Each row has a name. Each question is about the rows just above it.

[ 6.34 -1.47 -0.16  3.17]  X
[-5.84 -3.86 -0.12 -5.63]  B
[0.75 8.03 3.02 1.27]  V
[ 6.34 -1.47 -1.47 -5.31]  K
[-7.96  2.80 -0.88 -2.02]  J
[ 0.09 -2.36 -7.18  3.54]  E
Does one of the named rows hold [-1.47 -1.47 -5.31] side by side, in this order?	yes
Among the named rows, does one hold [ 2.80 -0.87] next to each other, in this order?	no

[-4.65 -2.33  3.45  1.02 -3.22 -1.37  2.67 -4.08 -4.24]  Z
[-1.89  2.85 -7.05 -4.18  5.51  2.71 -8.17  5.64 -1.32]  N
[-9.68  0.41 -0.25  0.73 -3.32 -4.19  1.80 -8.01  7.44]  A
[ 0.86  2.44 -0.60  0.28 -0.03  0.74  0.41 -1.40  5.08]  T
How many entries does [ 0.86  2.44 -0.60] have?	3
Does one of the named rows hold [ 2.67 -4.08 -4.24] side by side, in this order?	yes
Count the entries of [ 0.86  2.44 -0.60  0.28 -0.03  0.74  0.41 -1.40  5.08]:	9
How many entries does [-9.68  0.41 -0.25  0.73] have?	4
Count the entries of [-4.65 -2.33  3.45  1.02]:	4
Is [ 2.85 -1.89] printed in one of the named rows, side by side and in this order?	no
Number of entries in [-9.68  0.41 -0.25  0.73 -3.32 -4.19  1.80 -8.01  7.44]:	9

[-5.93 -4.04 -8.19  1.43  0.64 -7.52  3.72 -0.70  6.66  4.57  4.32 -0.99
  6.42  0.29  8.18  2.84  7.73 -4.73 -5.44 -0.16 -2.02]  lefop
[-5.93 -4.04 -8.19  1.43  0.64 -7.52  3.72 -0.70 -8.39  4.57  4.32 -0.99
  6.42  0.29  8.18  2.84  7.73 -4.73 -5.44 -0.16 -2.02]  mavaz
[-5.93 -4.04 -8.19  1.43  0.64 -7.52  3.72 -0.70  6.66  7.40  4.32 -0.99
  6.42  0.29  8.18  2.84  7.73 -4.73 -5.44 -3.33 -2.02]  fud
[-5.93 -4.04 -8.19  1.43  0.64 -7.52  3.72 -0.70  6.66  4.57  4.32 -0.99
  6.42  0.29  8.17 -0.72 -2.32 -6.96 -5.86  4.45  2.60]  faz
How many entries does [-5.93 -4.04 -8.19  1.43  0.64 -7.52  3.72 -0.70  6.66  4.57] have?	10
Does one of the named rows hold [-7.52  0.64] side by side, in this order?	no
Count the entries of [-5.93 -4.04 -8.19  1.43  0.64 -7.52  3.72 -0.70  6.66  7.40  4.32 -0.99
  6.42  0.29  8.18  2.84  7.73 -4.73 -5.44 -3.33 -2.02]:	21
Number of entries in [-5.93 -4.04 -8.19  1.43  0.64 -7.52  3.72 -0.70 -8.39  4.57  4.32 -0.99
  6.42  0.29]:	14
Among the named rows, does one hold [-0.15 -2.02] next to each other, in this order?	no

[-2.08  4.68  0.65 -4.22 -1.52 -4.48 -3.41  0.15  1.63 -2.60 -8.13  1.48
  3.60 -1.29 -6.06 -1.15  5.10 -5.25 -4.62 -2.25 -3.03 -3.73 -1.18  3.33
 -1.81 -0.14 -7.20 -1.17  0.68  3.30 -3.29 -1.03  6.54 -1.28 -6.07  3.55
 -3.64 -3.34 -5.19 -3.27 -4.54] = Dutig
[ 1.49  4.52 -0.55 -0.85  4.04  0.35  1.59 -7.54  0.90 -1.78  2.38  2.31
  1.21 -4.20  3.31  0.35  4.27 -1.37 -1.74 -1.85 -1.28  0.81  0.39  2.66
  3.24 -3.53 -0.55 -3.12  1.11 -1.56  0.60  4.39 -1.49  2.50 -1.25  4.48
 -2.13 -4.19 -2.09 -0.68 -1.57] = Gep
[-2.08  4.68  0.65 -4.22 -1.52 -4.48 -3.41  0.15  1.63 -2.60 -8.13  1.48
  3.60 -1.29 -6.06 -1.15  5.10 -5.25 -4.62 -2.25 -3.03 -3.92 -1.18  3.33
 -1.81 -0.14 -7.20 -1.17  0.68  3.30 -3.29 -1.03  6.54 -1.28 -6.07  3.55
 -3.64 -3.34 -5.19 -3.27 -4.54] = suku
Among the named rows, does one hold [-1.25  4.48 -2.13] next to each other, in this order?	yes
How many entries does [ 1.49  4.52 -0.55 -0.85  4.04  0.35  1.59 -7.54  0.90 -1.78  2.38  2.31
  1.21 -4.20  3.31  0.35  4.27 -1.37 -1.74 -1.85 -1.28  0.81  0.39  2.66
  3.24] have?	25

[-1.23  0.93  1.07  4.76  1.59] : Zomo
[-4.72  0.93  1.07  3.13  1.59] : debid
[-4.72 -5.85  7.49 -1.76  3.65] : tota
[2.25 4.32 1.07 3.13 1.59] : zek
[-2.97 -5.85  7.49  3.13  7.78] : zaf
[ 2.25 -9.24  1.07  6.39 -2.54] : sedav
[ 3.99  4.32 -8.56  1.50 -4.61] : fepet
[ 2.25  7.71 -8.56  8.02 -0.48] : gadur
Among the named rows, does one hold [-4.72  0.93] next to each other, in this order?	yes
Number of entries in [-4.72 -5.85  7.49]:	3
Is [-1.23  0.93  1.07] printed in one of the named rows, side by side and in this order?	yes
Does one of the named rows hold [ 4.33 -8.56  1.50] side by side, in this order?	no
Is [2.25 4.32 1.07] printed in one of the named rows, side by side and in this order?	yes
Among the named rows, does one hold [ 7.49 -1.77] next to each other, in this order?	no
Number of entries in [-4.72 -5.85  7.49 -1.76  3.65]:	5

[ 7.45 -2.35  1.54 -0.64] -> lini
[-6.54 -5.42 -2.51  1.68] -> Fesi
[ 7.37 -1.41  0.56 -0.09] -> tebuf
[2.45 0.33 8.51 1.47] -> gis
[ 7.45 -5.42  1.54 -0.64] -> Rig
Among the named rows, does one hold [ 1.68 -2.51] next to each other, in this order?	no
Count the entries of [2.45 0.33 8.51]:	3
Number of entries in [2.45]:	1
Among the named rows, does one hold [-0.09  0.56 -1.41] next to each other, in this order?	no
Is [ 1.54 -5.42  7.45] printed in one of the named rows, side by side and in this order?	no
Is [-5.43 -2.51] printed in one of the named rows, side by side and in this order?	no

[ 0.15  1.62  5.62 -0.32] : Niziz
[0.09 7.42 0.35 0.00] : Navas
[ 0.15 -9.95 -6.33  1.46] : kede
Count the entries of [ 0.15 -9.95 -6.33]:	3
Does one of the named rows hold [0.35 0.00] side by side, in this order?	yes
Count the entries of [0.15 1.62 5.62]:	3
Is [7.42 0.35 0.00] printed in one of the named rows, side by side and in this order?	yes
Count the entries of [0.09 7.42]:	2

[ 7.02  3.31  1.92 -1.38  3.08 -0.87  7.39  1.89  6.66  0.17 -1.07 -0.45
 -3.66  0.47  2.68] : ledil
[ 0.71 -1.30 -1.49  1.18  1.10 -0.27 -4.21 -0.31 -3.02  0.88 -0.61 -0.39
 -1.12 -0.01  0.04] : gal
[-7.84 -1.16  2.40 -0.95 -0.96 -2.76 -0.77 -1.68 -2.00  0.43 -0.29  1.67
 -0.99 -0.23 -3.00] : vib
[-0.92 -0.58 -0.28 -1.23 -0.89  3.11 -1.54 -0.94  0.18  0.37  1.01  0.79
 -0.02 -0.71 -0.71] : kunut
[ 3.05 -1.23  2.27  1.25 -0.38 -2.31 -0.17  2.07 -1.26 -0.76 -2.78 -0.06
 -1.85  1.08  1.86] : boved
[-1.86 -0.12 -1.17 -2.12 -1.47  1.50 -2.42 -1.08 -2.06  0.06  2.29 -0.10
 -1.21  0.09 -0.87] : zep
[-2.99 -0.35  2.57  1.47 -0.16 -1.51 -7.49 -0.34  0.19  2.78 -0.96  0.06
 -2.59 -0.03 -1.71] : bol
[ 4.30 -1.11  1.39 -0.59  1.28  1.92 -2.80  0.87 -2.90 -0.13 -0.45  0.35
 -2.12  1.39  1.45] : doka
[ 2.36  0.43 -1.19 -0.13  3.27  0.63 -0.28 -1.55 -0.58  3.10  0.55 -0.32
  0.23 -0.89  0.73] : fiva
Among the named rows, does one hold [ 0.43 -0.29] next to each other, in this order?	yes
Among the named rows, does one hold [ 1.25 -0.38 -2.31 -0.17] next to each other, in this order?	yes

